Here is a tiny trained network, its code and every weight. The questions are about switching its units off for an input and a class, where a switched-off unit gives its printed mean instead of its output.

import numpy as np


def w(rows, s, z=0):
    codes = np.array(rows[::2]) - 128.0
    scale = np.full(codes.shape[1], s)
    scale[-1] = z or s
    return codes * scale


def norm(h):
    return h / np.sqrt((h * h).mean(-1, keepdims=True) + 1e-5)


def f(y):
    return y / 2 * (1 + np.tanh(0.7978845608 * (y + 0.044715 * y**3)))


def log_softmax(a):
    a = a - a.max(-1, keepdims=True)
    return a - np.log(np.exp(a).sum(-1, keepdims=True))


def net(x, mask):
    res = np.array(x, float).reshape(1, 8) / 4 @ E
    u = 0
    for l in range(2):
        y = f(norm(res) @ A[l][:, :-1].T + A[l][:, -1])
        res = res + np.where(mask[u : u + 12], y, B[l][:, -1]) @ B[l][:, :-1]
        u += 12
    return log_softmax(norm(res)[-1] @ U[:, :-1].T + U[:, -1])


A, B = {}, {}
E = w([
[114,207,154,47,110,223],'x0',
[114,129,136,140,131,131],'x1',
[116,104,139,62,209,111],'x2',
[141,127,117,114,126,126],'x3',
[67,7,131,89,81,149],'x4',
[131,128,127,125,127,128],'x5',
[127,127,128,129,128,128],'x6',
[131,128,120,122,127,127],'x7',
],0.012)
A[0] = w([
[126,94,120,147,123,118,103],'L0N1',
[117,103,132,106,169,102,151],'L0N2',
[160,120,129,93,132,124,131],'L0N3',
[121,57,140,130,109,120,32],'L0N4',
[157,113,130,183,166,44,110],'L0N5',
[104,94,138,72,251,115,253],'L0N6',
[153,103,83,175,109,48,67],'L0N7',
[107,140,116,117,107,147,103],'L0N8',
[157,89,134,140,185,79,38],'L0N9',
[97,59,144,87,83,157,171],'L0N10',
[133,85,124,149,181,72,187],'L0N11',
[136,37,105,167,125,79,46],'L0N12',
],0.018,0.0031)
B[0] = w([
[135,93,139,132,141,73,162],'L0N1',
[174,74,128,85,136,148,166],'L0N2',
[92,137,132,202,112,128,137],'L0N3',
[94,170,140,92,115,80,191],'L0N4',
[166,78,60,169,97,223,243],'L0N5',
[98,126,134,95,251,165,241],'L0N6',
[93,110,191,228,155,138,237],'L0N7',
[131,161,189,108,120,165,144],'L0N8',
[199,158,68,78,107,165,188],'L0N9',
[100,108,95,124,52,177,236],'L0N10',
[199,158,66,84,90,125,220],'L0N11',
[42,200,155,103,152,30,245],'L0N12',
],0.021,0.011)
A[1] = w([
[95,133,96,79,150,20,88],'L1N1',
[88,142,198,175,138,132,174],'L1N2',
[133,12,185,88,79,187,31],'L1N3',
[110,104,115,192,106,81,139],'L1N4',
[184,65,150,199,100,126,3],'L1N5',
[107,122,154,139,15,74,64],'L1N6',
[168,121,172,94,223,117,106],'L1N7',
[121,88,123,194,95,95,151],'L1N8',
[118,136,165,150,195,94,14],'L1N9',
[146,150,126,182,171,101,183],'L1N10',
[135,190,173,113,102,155,117],'L1N11',
[143,192,139,155,3,112,165],'L1N12',
],0.02,0.0027)
B[1] = w([
[100,111,138,55,213,76,189],'L1N1',
[165,120,71,92,169,121,169],'L1N2',
[45,156,165,132,110,226,175],'L1N3',
[75,126,106,156,94,87,188],'L1N4',
[51,161,112,181,189,125,170],'L1N5',
[230,162,79,82,2,130,198],'L1N6',
[121,160,146,186,39,78,186],'L1N7',
[60,112,127,151,130,97,186],'L1N8',
[166,191,176,119,114,131,144],'L1N9',
[144,158,148,80,142,192,179],'L1N10',
[160,156,145,109,172,100,176],'L1N11',
[169,12,173,205,123,82,249],'L1N12',
],0.029,0.013)
U = w([
[64,110,102,248,161,132,207],'0',
[208,154,42,127,173,210,150],'1',
[100,86,112,107,62,16,183],'2',
[75,136,100,4,213,86,12],'3',
[229,90,208,166,181,88,134],'4',
[150,245,221,125,162,123,231],'5',
[143,80,209,140,15,195,101],'6',
[13,155,189,87,123,228,2],'7',
],0.017,0.0015)

Each question gives the input, the list of numbers given to net, and the class t.
The units are the neurons (one row each of A and B). Each row of codes is followed by its name. A weight is (code - 128) times the scale printed after its matrix; where a second scale follows, it is the last column's (A, B and U).
mask holds one flag per neuron, layer by layer. A switched-off neuron (its flag False) gives its mean, the last column of its row in B, instead of its output. The means were averaged over made-up inputs and are rounded, as every weight is.
A unit's drop is (log p(t) with every unit on - log p(t) with that unit switched off) / (log p(t) with every unit on - log p(t) with every unit switched off).
The circuit of an input: a set's keep is (log p(t) with only the set's units on - log p(t) with every unit switched off) / (log p(t) with every unit on - log p(t) with every unit switched off). Starting from the 12 units with the biggest drops (on a tie, the unit counted first), units are removed one at a time, each time the one whose removal leaves the highest keep (on an exact tie, the one counted first), for as long as the keep stays at least 0.8.
circuit, biggest first: the units of the circuit, biggest drop first
unit that matters most: the unit with the biggest drop
k most important neurons: the k neurons with the biggest drops, biggest first
k most important neurons of layer l: the k neurons of layer l with the biggest drops, biggest first
drop of u: that unit's drop, to one decimal
input [7,-7,8,3,2,-5,4,2], class 7: unit that matters most : L0N12
input [6,3,-3,-3,0,-6,-5,-2], class 4: circuit, biggest first : [L0N6, L1N12]
input [8,5,-2,-4,-8,5,6,-6], class 4: circuit, biggest first : [L0N6, L1N12]
input [4,6,4,7,0,6,-8,1], class 5: 2 most important neurons : [L0N5, L0N6]
input [2,8,-1,6,1,4,-4,-7], class 6: 2 most important neurons : [L0N6, L0N12]
input [4,-8,1,-3,-5,-3,0,5], class 5: 2 most important neurons : [L0N10, L0N5]
input [7,-5,8,7,0,3,-7,-2], class 5: 3 most important neurons : [L0N5, L0N6, L1N7]
input [1,-3,8,-2,-4,-5,-8,-6], class 5: 2 most important neurons : [L1N12, L1N7]
input [-7,1,2,-6,8,-8,8,4], class 3: 2 most important neurons : [L1N1, L0N12]
input [3,-1,8,1,-6,-1,-3,4], class 5: 2 most important neurons : [L1N7, L1N12]
input [1,8,-7,-5,-6,1,3,-2], class 4: 3 most important neurons : [L0N6, L0N5, L0N7]
input [0,4,1,4,-4,6,3,-3], class 1: 2 most important neurons : [L1N12, L0N12]
input [-2,7,-4,-7,1,-4,6,-5], class 2: 2 most important neurons : [L0N6, L0N12]
input [1,-4,4,1,-4,2,3,1], class 5: unit that matters most : L1N12
input [8,5,8,-4,-3,-4,-4,0], class 5: 2 most important neurons of layer 1 : [L1N7, L1N12]
input [0,3,5,-3,7,1,-2,-4], class 3: 2 most important neurons : [L0N5, L0N4]
input [4,1,0,3,1,-2,6,0], class 6: 4 most important neurons of layer 0 : [L0N6, L0N12, L0N5, L0N2]
input [4,6,-6,-6,-2,1,-5,4], class 4: drop of L0N6 : 0.7
input [-8,-5,2,3,8,7,-8,-3], class 3: drop of L0N12 : 0.3
input [-6,5,3,-8,-3,1,4,4], class 1: drop of L0N2 : 0.0
input [2,3,1,6,6,2,-6,2], class 7: circuit, biggest first : [L1N3]
input [8,-1,6,-1,0,2,7,-2], class 5: 2 most important neurons of layer 1 : [L1N7, L1N12]
